Below is a small trained network, with its code and all its weights. Each question gives an input and a class and asks what happens when units are switched off, that is, made to give their printed mean instead of their output.

import numpy as np


def w(rows, s, z=0):
    codes = np.array(rows[::2]) - 128.0
    scale = np.full(codes.shape[1], s)
    scale[-1] = z or s
    return codes * scale


def f(y):
    return np.maximum(y, 0)


def log_softmax(a):
    a = a - a.max(-1, keepdims=True)
    return a - np.log(np.exp(a).sum(-1, keepdims=True))


def net(x, mask):
    res = np.array(x, float).reshape(1, 7) / 4 @ E
    y = f(res @ A[0][:, :-1].T + A[0][:, -1])
    res = res + np.where(mask, y, B[0][:, -1]) @ B[0][:, :-1]
    return log_softmax(res[-1] @ U[:, :-1].T + U[:, -1])


A, B = {}, {}
E = w([
[122,114,67],'x0',
[113,140,134],'x1',
[254,145,118],'x2',
[123,37,186],'x3',
[76,162,167],'x4',
[106,54,134],'x5',
[160,158,145],'x6',
],0.0074)
A[0] = w([
[174,153,54,136],'n0',
[123,65,147,49],'n1',
[155,93,62,157],'n2',
[168,71,63,175],'n3',
[105,159,78,111],'n4',
[209,212,182,65],'n5',
[54,146,207,167],'n6',
[122,203,170,116],'n7',
[63,76,227,59],'n8',
[81,132,179,130],'n9',
[219,236,154,105],'n10',
[162,139,118,4],'n11',
[50,204,87,105],'n12',
[175,111,11,204],'n13',
[133,20,163,123],'n14',
[218,146,171,33],'n15',
[132,78,141,119],'n16',
[22,150,232,106],'n17',
[125,174,150,95],'n18',
[58,157,108,66],'n19',
[141,133,125,81],'n20',
[142,156,24,133],'n21',
[35,204,133,152],'n22',
[155,89,86,155],'n23',
[114,254,36,133],'n24',
],0.0086,0.0036)
B[0] = w([
[120,139,183,211],'n0',
[124,103,165,154],'n1',
[109,132,157,188],'n2',
[107,102,143,203],'n3',
[148,147,176,163],'n4',
[196,167,171,207],'n5',
[121,80,48,216],'n6',
[119,135,87,175],'n7',
[110,55,124,202],'n8',
[75,138,98,177],'n9',
[111,246,212,245],'n10',
[154,142,128,137],'n11',
[144,203,165,194],'n12',
[144,93,196,248],'n13',
[98,87,141,202],'n14',
[84,247,162,181],'n15',
[141,88,135,160],'n16',
[114,72,48,226],'n17',
[151,117,108,149],'n18',
[154,157,113,165],'n19',
[168,113,133,132],'n20',
[131,158,217,212],'n21',
[179,115,45,216],'n22',
[98,124,136,176],'n23',
[148,218,252,255],'n24',
],0.017,0.0057)
U = w([
[119,59,117,174],'0',
[200,192,160,1],'1',
[81,21,255,161],'2',
],0.0059,0.00098)

Each question gives the input, the list of numbers given to net, and the class t.
The units are the neurons (one row each of A and B). Each row of codes is followed by its name. A weight is (code - 128) times the scale printed after its matrix; where a second scale follows, it is the last column's (A, B and U).
mask holds one flag per neuron, in row order. A switched-off neuron (its flag False) gives its mean, the last column of its row in B, instead of its output. The means were averaged over made-up inputs and are rounded, as every weight is.
A unit's drop is (log p(t) with every unit on - log p(t) with that unit switched off) / (log p(t) with every unit on - log p(t) with every unit switched off).
The circuit of an input: a set's keep is (log p(t) with only the set's units on - log p(t) with every unit switched off) / (log p(t) with every unit on - log p(t) with every unit switched off). Starting from the 12 units with the biggest drops (on a tie, the unit counted first), units are removed one at a time, each time the one whose removal leaves the highest keep (on an exact tie, the one counted first), for as long as the keep stays at least 0.8.
circuit, biggest first: the units of the circuit, biggest drop first
k most important neurons: the k neurons with the biggest drops, biggest first
drop of u: that unit's drop, to one decimal
input [3,2,7,-2,-5,-2,-5], class 2: 3 most important neurons => (n13, n3, n22)
input [4,-3,0,-8,-6,-3,-6], class 2: circuit, biggest first => (n13)
input [-6,-7,1,3,5,7,-6], class 0: circuit, biggest first => (n24, n13, n17)
input [-7,2,0,-2,-4,6,6], class 0: circuit, biggest first => (n24, n21)
input [8,-2,8,-2,-2,6,3], class 2: circuit, biggest first => (n13, n3)
input [-6,5,-3,5,-6,6,4], class 0: circuit, biggest first => (n24, n13)
input [-7,5,-3,8,8,3,5], class 0: 2 most important neurons => (n17, n6)
input [8,6,8,-1,-1,-6,-8], class 2: drop of n13 => 0.9
input [-8,3,-7,6,-8,-3,3], class 0: drop of n24 => 0.2
input [7,6,6,2,-5,3,7], class 2: drop of n13 => 0.2
